Below is a small trained network, with its code and all its weights. Each question gives an input and a target symbol and asks what happens when units are switched off, that is, made to give their printed mean instead of their output.

import numpy as np


def w(rows, s, z=0):
    codes = np.array(rows[::2]) - 128.0
    scale = np.full(codes.shape[1], s)
    scale[-1] = z or s
    return codes * scale


def f(y):
    return np.maximum(y, 0)


def softmax(a):
    e = np.exp(a - a.max(-1, keepdims=True))
    return e / e.sum(-1, keepdims=True)


def log_softmax(a):
    a = a - a.max(-1, keepdims=True)
    return a - np.log(np.exp(a).sum(-1, keepdims=True))


def net(x, mask):
    ids = ['βγεζησ'.index(c) for c in x.split()]
    T = len(ids)
    res = E[ids] + P[:T]
    q, k, v = (res @ M[0].T for M in (Q, K, V))
    z = softmax(np.where(np.tri(T) > 0, q @ k.T / 4**0.5, -1e9)) @ v
    res = res + np.where(mask[0], z, O[0][:, -1]) @ O[0][:, :-1]
    y = f(res @ A[0][:, :-1].T + A[0][:, -1])
    res = res + np.where(mask[1:9], y, B[0][:, -1]) @ B[0][:, :-1]
    return log_softmax(res[-1] @ U[:, :-1].T + U[:, -1])


Q, K, V, O, A, B = {}, {}, {}, {}, {}, {}
E = w([
[124,65,159,178,143,94],'β',
[70,76,179,106,76,65],'γ',
[72,181,130,148,114,149],'ε',
[152,249,80,103,44,62],'ζ',
[141,144,101,182,140,147],'η',
[108,100,127,126,29,252],'σ',
],0.016)
P = w([
[118,60,90,59,166,73],'0',
[230,141,223,111,105,135],'1',
[128,161,79,155,88,150],'2',
[66,104,85,152,126,16],'3',
[230,144,252,138,92,136],'4',
[113,149,79,198,62,174],'5',
[48,132,84,171,123,17],'6',
[234,152,234,130,108,131],'7',
[142,150,101,187,107,193],'8',
],0.011)
Q[0] = w([
[192,164,251,123,126,133],'h1',
[166,165,189,154,91,108],'h1',
[170,133,176,181,156,123],'h1',
[67,88,54,180,126,88],'h1',
],0.015)
K[0] = w([
[181,93,76,3,153,139],'h1',
[69,134,93,86,189,125],'h1',
[174,106,90,143,206,146],'h1',
[96,138,125,234,91,141],'h1',
],0.012)
V[0] = w([
[104,193,67,103,152,63],'h1',
[43,153,190,81,137,115],'h1',
[113,128,121,73,142,223],'h1',
[78,147,155,118,9,106],'h1',
],0.011)
O[0] = w([
[6,123,135,201,86,111,146],'h1',
[72,215,209,73,129,117,187],'h1',
[58,143,39,97,193,117,28],'h1',
[94,125,135,1,70,147,254],'h1',
],0.0096,0.0084)
A[0] = w([
[147,113,117,94,86,88,188],'n1',
[68,61,138,140,141,201,5],'n2',
[111,113,117,129,113,247,210],'n3',
[146,94,161,114,150,79,78],'n4',
[126,74,130,102,110,78,85],'n5',
[169,172,93,148,66,207,125],'n6',
[100,147,160,197,138,120,69],'n7',
[209,124,174,86,117,179,99],'n8',
],0.013,0.0032)
B[0] = w([
[185,193,95,179,139,183,250],'n1',
[101,23,41,137,125,141,144],'n2',
[133,254,147,157,247,74,180],'n3',
[98,168,25,47,185,79,179],'n4',
[170,139,162,147,186,175,214],'n5',
[125,79,115,44,135,36,197],'n6',
[83,136,98,75,158,62,151],'n7',
[107,100,43,207,88,193,229],'n8',
],0.0087,0.013)
U = w([
[171,79,65,215,167,118,210],'β',
[128,165,116,181,148,210,143],'γ',
[156,182,196,69,254,80,112],'ε',
[75,28,64,37,108,87,154],'ζ',
[209,120,143,116,242,35,186],'η',
[122,115,22,84,207,155,4],'σ',
],0.0076,0.003)

Each question gives the input, a string of symbols that net reads in full, and the target symbol t.
The units are the heads (4 rows each of Q, K, V and O) and the neurons (one row each of A and B). Each row of codes is followed by its name. A weight is (code - 128) times the scale printed after its matrix; where a second scale follows, it is the last column's (O, A, B and U).
mask holds one flag per unit, heads first, then neurons. A switched-off unit (its flag False) gives its mean, the last column of its rows in O or B, instead of its output. The means were averaged over made-up inputs and are rounded, as every weight is.
A unit's drop is (log p(t) with every unit on - log p(t) with that unit switched off) / (log p(t) with every unit on - log p(t) with every unit switched off).
The circuit of an input: a set's keep is (log p(t) with only the set's units on - log p(t) with every unit switched off) / (log p(t) with every unit on - log p(t) with every unit switched off). Starting from all 9 units, units are removed one at a time, each time the one whose removal leaves the highest keep (on an exact tie, the one counted first), for as long as the keep stays at least 0.8.
circuit, biggest first: the units of the circuit, biggest drop first
most important unit: the unit with the biggest drop
top k neurons: the k neurons with the biggest drops, biggest first
input σ γ η γ γ, target σ: circuit, biggest first => h1; n8
input η η ζ γ ζ, target η: circuit, biggest first => h1; n8; n6
input γ γ γ γ ζ γ ζ γ, target γ: circuit, biggest first => n8; n6
input γ γ σ γ, target σ: circuit, biggest first => h1; n1
input σ σ γ η ε, target σ: circuit, biggest first => h1
input η η γ ζ, target γ: circuit, biggest first => n1; h1
input γ γ σ γ β, target γ: circuit, biggest first => n8; h1
input σ σ ζ, target ζ: circuit, biggest first => n6; n3
input ζ σ γ, target γ: circuit, biggest first => n6; n4
input ε η γ γ σ ζ, target ζ: top 2 neurons => n6; n5
input γ γ σ, target σ: circuit, biggest first => n8; n3; n6; h1
input β γ γ ζ γ β γ, target η: top 3 neurons => n8; n5; n4
input β σ β ζ, target γ: circuit, biggest first => n1; n6
input η γ γ γ γ ζ γ σ, target η: top 3 neurons => n3; n6; n1
input σ γ η, target η: most important unit => n8
input ζ σ β γ γ, target ζ: top 2 neurons => n2; n7
input ζ ε γ β γ η, target η: top 3 neurons => n3; n6; n8
input ζ γ γ γ γ ε, target ε: top 2 neurons => n3; n8
input γ γ β σ γ β ε, target ζ: top 3 neurons => n3; n1; n5
input γ σ β ε, target ζ: top 4 neurons => n3; n1; n5; n7
input γ ζ ζ γ η γ ε σ σ, target σ: top 2 neurons => n3; n2
